Below is a small trained network, with its code and all its weights. Each question gives an input and a class and asks what happens when units are switched off, that is, made to give their printed mean instead of their output.

import numpy as np


def w(rows, s, z=0):
    codes = np.array(rows[::2]) - 128.0
    scale = np.full(codes.shape[1], s)
    scale[-1] = z or s
    return codes * scale


def norm(h):
    return h / np.sqrt((h * h).mean(-1, keepdims=True) + 1e-5)


def f(y):
    return y / 2 * (1 + np.tanh(0.7978845608 * (y + 0.044715 * y**3)))


def log_softmax(a):
    a = a - a.max(-1, keepdims=True)
    return a - np.log(np.exp(a).sum(-1, keepdims=True))


def net(x, mask):
    res = np.array(x, float).reshape(1, 4) / 4 @ E
    u = 0
    for l in range(4):
        y = f(norm(res) @ A[l][:, :-1].T + A[l][:, -1])
        res = res + np.where(mask[u : u + 7], y, B[l][:, -1]) @ B[l][:, :-1]
        u += 7
    return log_softmax(norm(res)[-1] @ U[:, :-1].T + U[:, -1])


A, B = {}, {}
E = w([
[84,130,136,117,148,98,54,205],'x0',
[33,118,180,208,90,174,100,92],'x1',
[133,83,152,115,158,135,128,137],'x2',
[116,9,120,149,55,98,172,174],'x3',
],0.013)
A[0] = w([
[137,148,154,85,110,228,217,147,36],'L0N1',
[163,130,198,148,105,174,45,125,111],'L0N2',
[97,104,116,148,81,103,187,191,33],'L0N3',
[210,221,140,99,196,179,81,137,40],'L0N4',
[176,109,76,135,106,188,139,2,59],'L0N5',
[84,39,38,107,132,116,162,167,63],'L0N6',
[14,124,184,162,116,140,147,115,4],'L0N7',
],0.0069,0.0034)
B[0] = w([
[3,153,34,75,132,90,97,99,130],'L0N1',
[168,165,202,120,133,204,243,187,161],'L0N2',
[151,118,88,238,175,158,142,167,179],'L0N3',
[103,157,197,200,139,65,178,102,254],'L0N4',
[83,26,104,116,193,172,111,160,193],'L0N5',
[140,180,169,213,101,62,139,98,216],'L0N6',
[167,145,146,117,57,154,45,104,204],'L0N7',
],0.0072,0.0038)
A[1] = w([
[171,106,110,87,92,163,154,28,25],'L1N1',
[155,157,69,75,143,65,151,133,104],'L1N2',
[203,138,114,122,169,54,155,175,154],'L1N3',
[67,169,151,94,126,87,51,255,25],'L1N4',
[152,139,41,34,147,141,140,210,17],'L1N5',
[126,140,150,46,122,34,146,125,2],'L1N6',
[35,139,169,126,66,218,67,136,94],'L1N7',
],0.0092,0.0026)
B[1] = w([
[134,64,60,81,183,166,151,147,163],'L1N1',
[153,63,188,163,99,167,92,110,202],'L1N2',
[143,137,178,150,49,183,90,107,254],'L1N3',
[76,74,5,92,156,237,134,113,228],'L1N4',
[202,108,175,107,99,150,108,94,174],'L1N5',
[135,127,130,106,75,133,132,115,164],'L1N6',
[219,112,176,66,79,130,112,106,253],'L1N7',
],0.011,0.0063)
A[2] = w([
[173,105,64,191,68,102,111,173,93],'L2N1',
[108,97,121,179,105,50,168,178,78],'L2N2',
[155,49,167,92,166,146,177,102,170],'L2N3',
[123,227,173,153,244,138,86,102,88],'L2N4',
[112,119,90,125,104,114,107,170,79],'L2N5',
[130,103,87,128,170,162,196,79,4],'L2N6',
[106,89,127,162,62,66,186,177,81],'L2N7',
],0.011,0.0037)
B[2] = w([
[84,174,168,135,183,87,173,125,207],'L2N1',
[124,194,133,78,186,72,175,133,168],'L2N2',
[79,205,98,167,117,110,84,101,254],'L2N3',
[98,78,136,138,175,10,199,195,210],'L2N4',
[116,93,109,140,163,105,151,87,135],'L2N5',
[68,69,101,84,95,152,86,187,158],'L2N6',
[124,167,140,73,225,90,131,128,198],'L2N7',
],0.011,0.0073)
A[3] = w([
[212,118,100,88,109,69,104,138,69],'L3N1',
[110,103,138,163,138,44,144,130,4],'L3N2',
[88,85,7,132,162,193,82,171,68],'L3N3',
[209,118,189,137,84,158,77,120,134],'L3N4',
[118,78,58,176,137,170,144,90,123],'L3N5',
[102,92,37,116,173,222,115,99,232],'L3N6',
[133,174,195,200,54,139,50,96,99],'L3N7',
],0.012,0.0022)
B[3] = w([
[80,79,158,148,104,171,97,80,146],'L3N1',
[154,165,146,136,173,99,147,165,189],'L3N2',
[135,202,8,79,61,155,153,147,217],'L3N3',
[106,100,197,174,127,157,93,80,254],'L3N4',
[154,191,111,63,129,151,143,221,168],'L3N5',
[138,160,26,139,112,115,140,174,226],'L3N6',
[148,81,178,132,124,156,81,105,249],'L3N7',
],0.012,0.0099)
U = w([
[155,91,209,133,86,199,68,71,218],'0',
[121,140,157,125,196,48,179,155,8],'1',
[130,151,9,92,90,189,122,162,124],'2',
],0.016,0.0014)

Each question gives the input, the list of numbers given to net, and the class t.
The units are the neurons (one row each of A and B). Each row of codes is followed by its name. A weight is (code - 128) times the scale printed after its matrix; where a second scale follows, it is the last column's (A, B and U).
mask holds one flag per neuron, layer by layer. A switched-off neuron (its flag False) gives its mean, the last column of its row in B, instead of its output. The means were averaged over made-up inputs and are rounded, as every weight is.
A unit's drop is (log p(t) with every unit on - log p(t) with that unit switched off) / (log p(t) with every unit on - log p(t) with every unit switched off).
The circuit of an input: a set's keep is (log p(t) with only the set's units on - log p(t) with every unit switched off) / (log p(t) with every unit on - log p(t) with every unit switched off). Starting from the 12 units with the biggest drops (on a tie, the unit counted first), units are removed one at a time, each time the one whose removal leaves the highest keep (on an exact tie, the one counted first), for as long as the keep stays at least 0.8.
circuit, biggest first: the units of the circuit, biggest drop first
k most important neurons: the k neurons with the biggest drops, biggest first
top k neurons in layer l: the k neurons of layer l with the biggest drops, biggest first
drop when u is switched off: that unit's drop, to one decimal
input [-4,7,-2,-8], class 1: top 2 neurons in layer 1	L1N3, L1N2
input [7,2,1,3], class 2: circuit, biggest first	L1N4
input [-6,5,-8,-4], class 2: 3 most important neurons	L1N1, L1N3, L1N2
input [-8,1,3,-7], class 2: 3 most important neurons	L1N1, L2N6, L0N5
input [-5,3,-6,5], class 1: 2 most important neurons	L1N4, L2N1
input [-6,-7,-7,-2], class 0: top 2 neurons in layer 1	L1N4, L1N2
input [-7,-8,-6,-7], class 0: 2 most important neurons	L1N4, L1N2
input [3,2,4,-2], class 2: 3 most important neurons	L1N4, L1N3, L0N6
input [7,0,3,7], class 1: 2 most important neurons	L0N6, L2N1
input [5,2,3,4], class 2: 2 most important neurons	L1N4, L0N4
input [5,4,4,-5], class 1: 3 most important neurons	L1N3, L2N4, L0N2
input [-8,2,4,8], class 1: top 2 neurons in layer 2	L2N2, L2N7
input [-4,-5,3,-3], class 0: drop when L1N4 is switched off	0.1
input [5,1,2,3], class 2: drop when L1N4 is switched off	5.2
input [-5,5,3,-7], class 1: drop when L2N4 is switched off	1.1
